| -6.28 |  2.86 |
| -0.21 | -0.53 |
|  0.22 |  0.28 |
|  2.81 | -5.42 |
| -0.05 | -0.14 |
| -3.14 |  4.62 |
|  3.06 | -4.86 |
| -3.64 |  2.64 |
| -0.39 | -1.17 |
->
| -0.21 | -0.53 |
|  2.81 | -5.42 |
| -3.14 |  4.62 |
| -3.64 |  2.64 |

| -0.13 |  0.07 | -3.56 | -0.09 | -2.91 |
|  0.65 |  0.04 |  1.91 |  0.16 |  1.89 |
|  0.50 |  0.41 |  2.20 |  0.20 |  2.17 |
|  0.65 | -0.03 |  0.55 |  0.16 |  0.66 |
|  0.68 |  0.35 | -3.56 |  0.29 | -3.21 |
|  0.45 | -0.20 | -5.45 |  0.05 | -4.68 |
| -0.43 | -0.26 | -5.41 | -0.17 | -4.61 |
->
|  0.65 |  0.04 |  1.91 |  0.16 |  1.89 |
|  0.65 | -0.03 |  0.55 |  0.16 |  0.66 |
|  0.45 | -0.20 | -5.45 |  0.05 | -4.68 |

| -0.30 | -1.69 | -4.63 |  1.60 | -0.95 | -0.39 | -0.31 | -0.54 |  3.17 |
| -0.19 | -0.52 | -4.29 |  0.63 | -0.45 |  0.00 |  0.25 | -1.11 |  3.17 |
| -0.36 | -0.01 | -4.97 |  0.63 | -0.15 | -0.16 |  0.57 | -1.23 |  2.92 |
| -0.05 | -0.01 |  0.01 |  0.02 | -0.01 |  0.00 |  0.01 |  0.03 |  0.00 |
| -0.51 | -0.71 | -4.85 | -1.57 |  0.10 | -0.63 |  0.23 | -0.59 |  1.97 |
| -0.70 | -0.68 | -5.19 | -2.54 |  0.38 | -0.84 |  0.27 | -0.40 |  1.29 |
| -0.19 | -0.87 | -4.29 |  0.90 | -0.45 | -0.04 |  0.19 | -0.83 |  3.17 |
| -0.70 | -0.84 | -5.30 | -2.54 |  0.41 | -0.77 |  0.29 | -0.42 |  1.37 |
| -0.27 | -0.04 | -1.00 | -0.07 |  0.44 | -0.10 |  0.44 | -0.16 | -0.77 |
->
| -0.19 | -0.52 | -4.29 |  0.63 | -0.45 |  0.00 |  0.25 | -1.11 |  3.17 |
| -0.05 | -0.01 |  0.01 |  0.02 | -0.01 |  0.00 |  0.01 |  0.03 |  0.00 |
| -0.70 | -0.68 | -5.19 | -2.54 |  0.38 | -0.84 |  0.27 | -0.40 |  1.29 |
| -0.70 | -0.84 | -5.30 | -2.54 |  0.41 | -0.77 |  0.29 | -0.42 |  1.37 |

| -0.21 | -0.23 | -7.22 |  0.04 | -2.42 | -0.01 | -0.11 |
| -0.12 | -0.34 | -1.04 |  0.45 | -1.42 |  0.04 | -0.15 |
| -0.05 | -0.20 |  6.57 |  0.33 |  0.08 |  0.12 | -0.31 |
| -0.04 | -0.16 |  1.22 |  0.17 | -0.81 | -0.05 | -0.01 |
| -0.24 | -0.35 |  1.09 |  0.14 | -1.01 |  0.14 | -0.33 |
| -0.20 | -0.22 | -6.88 |  0.04 | -2.17 |  0.10 | -0.22 |
| -0.60 | -0.30 |  1.15 |  0.15 | -1.91 | -0.29 | -0.25 |
->
| -0.12 | -0.34 | -1.04 |  0.45 | -1.42 |  0.04 | -0.15 |
| -0.04 | -0.16 |  1.22 |  0.17 | -0.81 | -0.05 | -0.01 |
| -0.20 | -0.22 | -6.88 |  0.04 | -2.17 |  0.10 | -0.22 |

|  0.10 |  0.04 | -0.08 | -0.03 |
| -2.44 | -6.53 |  1.44 | -5.41 |
->
| -2.44 | -6.53 |  1.44 | -5.41 |

| -6.21 | -0.75 |  4.26 |  0.09 |  0.12 | -3.56 |  4.63 |  2.06 |  5.67 |  5.33 | -1.81 | -3.40 |
| -0.07 | -2.84 |  4.14 | -4.49 | -1.26 | -2.94 |  0.17 |  2.38 |  4.99 |  3.06 |  7.15 | -5.15 |
->
| -0.07 | -2.84 |  4.14 | -4.49 | -1.26 | -2.94 |  0.17 |  2.38 |  4.99 |  3.06 |  7.15 | -5.15 |

|  2.74 | -7.40 |  4.32 |
| -3.68 |  2.98 | -6.70 |
|  5.01 |  1.56 |  1.66 |
->
| -3.68 |  2.98 | -6.70 |
